Below is a small trained network, with its code and all its weights. Each question gives an input and a target symbol and asks what happens when units are switched off, that is, made to give their printed mean instead of their output.

import numpy as np


def w(rows, s, z=0):
    codes = np.array(rows[::2]) - 128.0
    scale = np.full(codes.shape[1], s)
    scale[-1] = z or s
    return codes * scale


def norm(h):
    return h / np.sqrt((h * h).mean(-1, keepdims=True) + 1e-5)


def f(y):
    return y / 2 * (1 + np.tanh(0.7978845608 * (y + 0.044715 * y**3)))


def softmax(a):
    e = np.exp(a - a.max(-1, keepdims=True))
    return e / e.sum(-1, keepdims=True)


def log_softmax(a):
    a = a - a.max(-1, keepdims=True)
    return a - np.log(np.exp(a).sum(-1, keepdims=True))


def net(x, mask):
    ids = ['αγεζθλξπσφω'.index(c) for c in x.split()]
    T = len(ids)
    res = E[ids] + P[:T]
    u = 0
    for l in range(2):
        q, k, v = (norm(res) @ M[l].T for M in (Q, K, V))
        z = softmax(np.where(np.tri(T) > 0, q @ k.T / 2**0.5, -1e9)) @ v
        res = res + np.where(mask[u], z, O[l][:, -1]) @ O[l][:, :-1]
        u += 1
        y = f(norm(res) @ A[l][:, :-1].T + A[l][:, -1])
        res = res + np.where(mask[u : u + 16], y, B[l][:, -1]) @ B[l][:, :-1]
        u += 16
    return log_softmax(norm(res)[-1] @ U[:, :-1].T + U[:, -1])


Q, K, V, O, A, B = {}, {}, {}, {}, {}, {}
E = w([
[29,98,180,46,60,38],'α',
[50,76,142,104,252,73],'γ',
[39,153,177,109,215,171],'ε',
[97,142,151,119,182,196],'ζ',
[88,23,90,90,62,166],'θ',
[227,88,210,8,113,75],'λ',
[176,84,133,207,246,43],'ξ',
[24,150,233,86,112,187],'π',
[94,146,142,157,112,106],'σ',
[182,127,28,52,223,143],'φ',
[69,138,211,171,103,194],'ω',
],0.015)
P = w([
[123,208,125,227,145,128],'0',
[117,189,122,201,134,120],'1',
[121,171,140,206,132,140],'2',
[122,160,158,203,123,151],'3',
[124,156,174,203,117,156],'4',
[122,144,186,200,102,157],'5',
[128,145,204,191,81,166],'6',
[132,146,221,188,72,168],'7',
[133,144,234,183,66,170],'8',
[140,156,253,184,58,173],'9',
],0.0053)
Q[0] = w([
[129,73,249,175,110,121],'L0H0',
[119,164,139,134,128,152],'L0H0',
],0.013)
K[0] = w([
[68,11,149,163,88,120],'L0H0',
[133,115,115,164,73,172],'L0H0',
],0.012)
V[0] = w([
[144,165,130,141,130,160],'L0H0',
[121,45,2,126,61,210],'L0H0',
],0.0047)
O[0] = w([
[228,93,146,211,153,120,3],'L0H0',
[119,18,226,255,173,129,140],'L0H0',
],0.0087,0.00063)
A[0] = w([
[130,158,88,189,119,149,54],'L0N0',
[106,110,133,112,61,168,91],'L0N1',
[134,74,124,158,89,107,161],'L0N2',
[114,198,107,149,49,161,88],'L0N3',
[188,127,100,138,138,163,40],'L0N4',
[155,158,177,146,131,53,112],'L0N5',
[105,88,115,159,185,152,8],'L0N6',
[165,96,161,108,137,153,68],'L0N7',
[180,129,138,94,75,137,90],'L0N8',
[109,138,137,119,82,84,108],'L0N9',
[112,112,104,176,166,127,129],'L0N10',
[92,64,135,129,126,30,3],'L0N11',
[161,94,103,91,165,95,227],'L0N12',
[251,143,34,87,126,63,90],'L0N13',
[129,156,150,113,110,190,115],'L0N14',
[98,56,157,82,170,55,111],'L0N15',
],0.013,0.0039)
B[0] = w([
[98,130,138,85,1,82,131],'L0N0',
[104,101,162,125,190,146,186],'L0N1',
[93,88,45,43,128,153,177],'L0N2',
[101,189,153,223,80,51,234],'L0N3',
[48,138,167,83,66,199,123],'L0N4',
[110,163,97,178,210,85,191],'L0N5',
[142,131,86,66,50,75,166],'L0N6',
[115,184,25,72,109,136,144],'L0N7',
[155,113,114,57,62,15,146],'L0N8',
[83,130,16,140,170,131,173],'L0N9',
[137,111,219,96,82,126,175],'L0N10',
[129,209,148,107,58,197,182],'L0N11',
[140,63,226,92,156,163,208],'L0N12',
[60,50,202,255,109,52,211],'L0N13',
[197,140,86,207,101,56,190],'L0N14',
[235,195,133,118,82,165,254],'L0N15',
],0.0076,0.0051)
Q[1] = w([
[157,251,110,150,94,132],'L1H0',
[100,87,172,101,146,173],'L1H0',
],0.014)
K[1] = w([
[95,114,64,235,191,159],'L1H0',
[114,103,134,12,35,146],'L1H0',
],0.011)
V[1] = w([
[211,170,206,135,200,4],'L1H0',
[21,253,210,207,151,163],'L1H0',
],0.005)
O[1] = w([
[208,210,160,27,33,189,200],'L1H0',
[3,126,30,54,138,150,253],'L1H0',
],0.007,0.004)
A[1] = w([
[157,180,60,34,136,173,96],'L1N0',
[81,115,109,66,196,149,182],'L1N1',
[57,108,151,95,63,169,145],'L1N2',
[140,153,23,93,87,73,131],'L1N3',
[117,140,175,155,183,149,243],'L1N4',
[113,66,106,214,144,179,78],'L1N5',
[135,182,165,202,186,131,148],'L1N6',
[166,113,187,131,105,202,229],'L1N7',
[136,209,71,172,105,214,211],'L1N8',
[106,79,164,203,109,124,146],'L1N9',
[246,124,58,61,125,173,5],'L1N10',
[182,163,136,120,106,76,153],'L1N11',
[210,109,134,97,147,115,138],'L1N12',
[193,143,79,87,235,129,133],'L1N13',
[119,130,133,210,192,129,12],'L1N14',
[97,160,137,107,94,76,179],'L1N15',
],0.013,0.0026)
B[1] = w([
[180,123,87,209,160,163,230],'L1N0',
[107,161,176,199,87,99,187],'L1N1',
[110,173,175,55,215,74,240],'L1N2',
[242,140,136,75,213,139,219],'L1N3',
[194,177,106,187,161,159,215],'L1N4',
[78,115,54,9,117,104,182],'L1N5',
[105,166,120,2,102,146,215],'L1N6',
[110,107,30,147,126,140,255],'L1N7',
[97,38,108,192,68,121,247],'L1N8',
[173,170,122,141,102,153,244],'L1N9',
[202,184,147,163,51,151,175],'L1N10',
[92,93,68,142,175,127,185],'L1N11',
[64,109,179,92,105,82,180],'L1N12',
[83,139,194,42,62,210,149],'L1N13',
[92,102,167,179,89,50,163],'L1N14',
[174,75,128,88,149,146,230],'L1N15',
],0.0093,0.0062)
U = w([
[163,158,112,58,236,163,175],'α',
[223,137,154,128,93,213,184],'γ',
[97,168,118,249,229,164,27],'ε',
[170,38,59,212,146,155,176],'ζ',
[85,26,56,84,106,162,88],'θ',
[177,82,172,69,70,61,74],'λ',
[189,183,199,203,160,66,2],'ξ',
[37,163,172,84,169,123,160],'π',
[149,166,33,159,118,66,111],'σ',
[108,33,199,173,149,188,177],'φ',
[64,130,129,160,19,132,66],'ω',
],0.015,0.0054)

Each question gives the input, a string of symbols that net reads in full, and the target symbol t.
The units are the heads (2 rows each of Q, K, V and O) and the neurons (one row each of A and B). Each row of codes is followed by its name. A weight is (code - 128) times the scale printed after its matrix; where a second scale follows, it is the last column's (O, A, B and U).
mask holds one flag per unit, layer by layer, with each layer's heads first. A switched-off unit (its flag False) gives its mean, the last column of its rows in O or B, instead of its output. The means were averaged over made-up inputs and are rounded, as every weight is.
A unit's drop is (log p(t) with every unit on - log p(t) with that unit switched off) / (log p(t) with every unit on - log p(t) with every unit switched off).
The circuit of an input: a set's keep is (log p(t) with only the set's units on - log p(t) with every unit switched off) / (log p(t) with every unit on - log p(t) with every unit switched off). Starting from the 12 units with the biggest drops (on a tie, the unit counted first), units are removed one at a time, each time the one whose removal leaves the highest keep (on an exact tie, the one counted first), for as long as the keep stays at least 0.8.
circuit, biggest first: the units of the circuit, biggest drop first
unit that matters most: the unit with the biggest drop
k most important neurons: the k neurons with the biggest drops, biggest first
k most important neurons of layer l: the k neurons of layer l with the biggest drops, biggest first
input π ω σ λ α γ θ π, target α: 2 most important neurons : [L0N13, L1N4]
input γ φ σ ω α ε σ ω γ, target γ: circuit, biggest first : [L0N15]
input ξ ζ γ ξ σ λ ε ξ σ ε, target ε: 2 most important neurons : [L0N15, L0N6]
input σ θ λ ζ, target γ: 3 most important neurons of layer 0 : [L0N10, L0N2, L0N9]
input ζ θ σ σ ξ λ α σ λ, target γ: circuit, biggest first : [L0H0, L0N13, L1N10, L0N15]
input σ ζ ε σ θ π γ ζ π ξ, target α: 3 most important neurons : [L1N8, L1N6, L0N13]
input σ ε θ σ γ σ, target α: 2 most important neurons of layer 0 : [L0N2, L0N3]
input σ γ λ ε θ φ ξ π, target γ: 2 most important neurons : [L0N8, L1N9]
input α ζ γ γ λ γ π ζ φ, target φ: 2 most important neurons : [L0N12, L0N13]
input θ θ σ σ λ θ π ξ ε, target γ: 4 most important neurons : [L1N9, L1N4, L0N7, L1N6]
input θ γ σ, target α: 3 most important neurons of layer 0 : [L0N3, L0N2, L0N14]
input θ ζ σ, target ω: circuit, biggest first : [L0H0, L1N5, L1N3, L1N9]
input σ ε ε θ φ ζ, target σ: 2 most important neurons : [L1N5, L0N12]
input ζ σ θ ε φ σ ξ ε, target ξ: 3 most important neurons : [L1N14, L1N4, L1N9]
input ξ σ ζ α σ θ, target π: circuit, biggest first : [L1N2]
input λ ζ ξ θ, target γ: 2 most important neurons : [L0N8, L1N10]
input γ π σ ε λ γ σ λ θ ξ, target γ: circuit, biggest first : [L0N3, L1H0, L1N13]
input φ π π θ φ θ θ λ ξ σ, target γ: circuit, biggest first : [L0H0, L1N9, L1N6]
input θ σ ξ γ φ γ λ ζ γ π, target α: 2 most important neurons of layer 0 : [L0N6, L0N11]
input σ λ θ ω ω ζ λ α ω, target π: 2 most important neurons of layer 0 : [L0N13, L0N15]
input ζ ξ α φ λ φ σ σ, target σ: 2 most important neurons of layer 0 : [L0N3, L0N9]
input π ε ε ξ σ ε θ α σ σ, target π: unit that matters most : L1N5
input ε ξ λ ζ, target ζ: 3 most important neurons : [L1N8, L0N14, L0N15]
input λ ξ α ζ σ α θ ζ σ, target π: 2 most important neurons : [L0N13, L1N5]
input ζ γ θ φ α ξ, target π: 4 most important neurons : [L0N5, L0N13, L1N12, L1N6]
input γ λ λ θ ξ λ ζ φ, target γ: 2 most important neurons of layer 1 : [L1N9, L1N8]
input ε σ ξ λ γ φ α ω, target ω: 2 most important neurons : [L0N14, L1N8]
input θ λ γ ξ λ π φ ξ, target γ: unit that matters most : L1N2
